Here is a tiny trained network, its code and every weight. The questions are about switching its units off for an input and a class, where a switched-off unit gives its printed mean instead of its output.

import numpy as np


def w(rows, s, z=0):
    codes = np.array(rows[::2]) - 128.0
    scale = np.full(codes.shape[1], s)
    scale[-1] = z or s
    return codes * scale


def f(y):
    return y / 2 * (1 + np.tanh(0.7978845608 * (y + 0.044715 * y**3)))


def log_softmax(a):
    a = a - a.max(-1, keepdims=True)
    return a - np.log(np.exp(a).sum(-1, keepdims=True))


def net(x, mask):
    res = np.array(x, float).reshape(1, 5) / 4 @ E
    y = f(res @ A[0][:, :-1].T + A[0][:, -1])
    res = res + np.where(mask, y, B[0][:, -1]) @ B[0][:, :-1]
    return log_softmax(res[-1] @ U[:, :-1].T + U[:, -1])


A, B = {}, {}
E = w([
[118,164,125,159,124,138,117],'x0',
[119,182,144,84,146,52,111],'x1',
[122,125,131,130,105,123,129],'x2',
[49,126,180,120,153,152,109],'x3',
[107,125,167,167,181,81,249],'x4',
],0.011)
A[0] = w([
[87,204,143,96,135,85,120,119],'N0',
[130,183,168,101,143,90,106,100],'N1',
[138,110,105,108,58,152,34,142],'N2',
[126,115,164,170,109,91,191,153],'N3',
[179,40,115,38,138,105,154,105],'N4',
[177,169,68,174,89,99,147,61],'N5',
[1,89,205,146,174,142,67,41],'N6',
[132,58,179,220,110,177,106,69],'N7',
[151,125,112,56,77,128,115,252],'N8',
[146,83,163,200,139,210,148,129],'N9',
],0.01,0.003)
B[0] = w([
[201,66,126,16,179,156,140,186],'N0',
[152,169,103,12,140,126,175,170],'N1',
[145,117,191,123,185,194,91,254],'N2',
[157,178,198,181,205,227,36,197],'N3',
[74,90,51,112,179,94,88,159],'N4',
[162,89,70,162,86,47,6,177],'N5',
[199,21,54,173,107,2,37,207],'N6',
[226,180,95,21,72,169,145,175],'N7',
[105,73,206,103,168,141,118,204],'N8',
[211,49,116,37,149,159,185,190],'N9',
],0.0072,0.0086)
U = w([
[158,86,100,152,93,61,81,119],'0',
[132,128,173,98,107,133,131,255],'1',
[179,162,148,8,85,134,169,31],'2',
[126,141,224,149,176,171,92,32],'3',
[106,125,115,105,125,127,113,208],'4',
[47,151,142,149,49,110,134,83],'5',
],0.011,0.0073)

Each question gives the input, the list of numbers given to net, and the class t.
The units are the neurons (one row each of A and B). Each row of codes is followed by its name. A weight is (code - 128) times the scale printed after its matrix; where a second scale follows, it is the last column's (A, B and U).
mask holds one flag per neuron, in row order. A switched-off neuron (its flag False) gives its mean, the last column of its row in B, instead of its output. The means were averaged over made-up inputs and are rounded, as every weight is.
A unit's drop is (log p(t) with every unit on - log p(t) with that unit switched off) / (log p(t) with every unit on - log p(t) with every unit switched off).
The circuit of an input: a set's keep is (log p(t) with only the set's units on - log p(t) with every unit switched off) / (log p(t) with every unit on - log p(t) with every unit switched off). Starting from all 10 units, units are removed one at a time, each time the one whose removal leaves the highest keep (on an exact tie, the one counted first), for as long as the keep stays at least 0.8.
circuit, biggest first: the units of the circuit, biggest drop first
most important unit: the unit with the biggest drop
top k neurons: the k neurons with the biggest drops, biggest first
drop of u: that unit's drop, to one decimal
input [-5,-8,-7,7,3], class 2: top 3 neurons -> N7, N9, N5
input [-3,0,-7,-2,8], class 3: circuit, biggest first -> N3
input [2,4,4,-4,-7], class 3: top 2 neurons -> N2, N8
input [5,6,4,0,-8], class 3: top 3 neurons -> N2, N8, N7
input [1,-1,3,-3,-4], class 3: circuit, biggest first -> N2, N6
input [7,4,-5,-6,7], class 3: top 2 neurons -> N3, N6
input [3,-4,-2,-2,3], class 2: top 2 neurons -> N9, N6
input [6,3,-2,2,-6], class 3: top 2 neurons -> N2, N7
input [-5,-6,-3,-6,8], class 3: top 2 neurons -> N3, N6
input [1,3,2,8,8], class 0: top 3 neurons -> N6, N2, N8
input [-3,8,1,5,8], class 2: top 3 neurons -> N1, N0, N2
input [3,-7,-5,-2,-3], class 2: circuit, biggest first -> N7, N9
input [2,8,-7,-1,-4], class 2: top 2 neurons -> N1, N0
input [5,2,-7,8,7], class 0: top 2 neurons -> N6, N2
input [-5,-3,-6,3,-7], class 3: top 2 neurons -> N2, N8
input [4,-4,5,-5,7], class 3: most important unit -> N3
input [-1,4,1,-5,6], class 3: top 2 neurons -> N3, N6
input [8,8,4,-5,-5], class 2: top 3 neurons -> N1, N0, N6
input [-7,-5,5,2,-8], class 3: top 2 neurons -> N2, N8
input [6,-8,3,-4,8], class 2: circuit, biggest first -> N9
input [1,1,6,6,-4], class 0: drop of N3 -> 0.2
input [3,-1,0,6,3], class 0: drop of N6 -> 0.9
input [0,-8,-1,1,2], class 2: drop of N7 -> 0.3
input [0,4,-1,6,3], class 0: drop of N9 -> 0.0
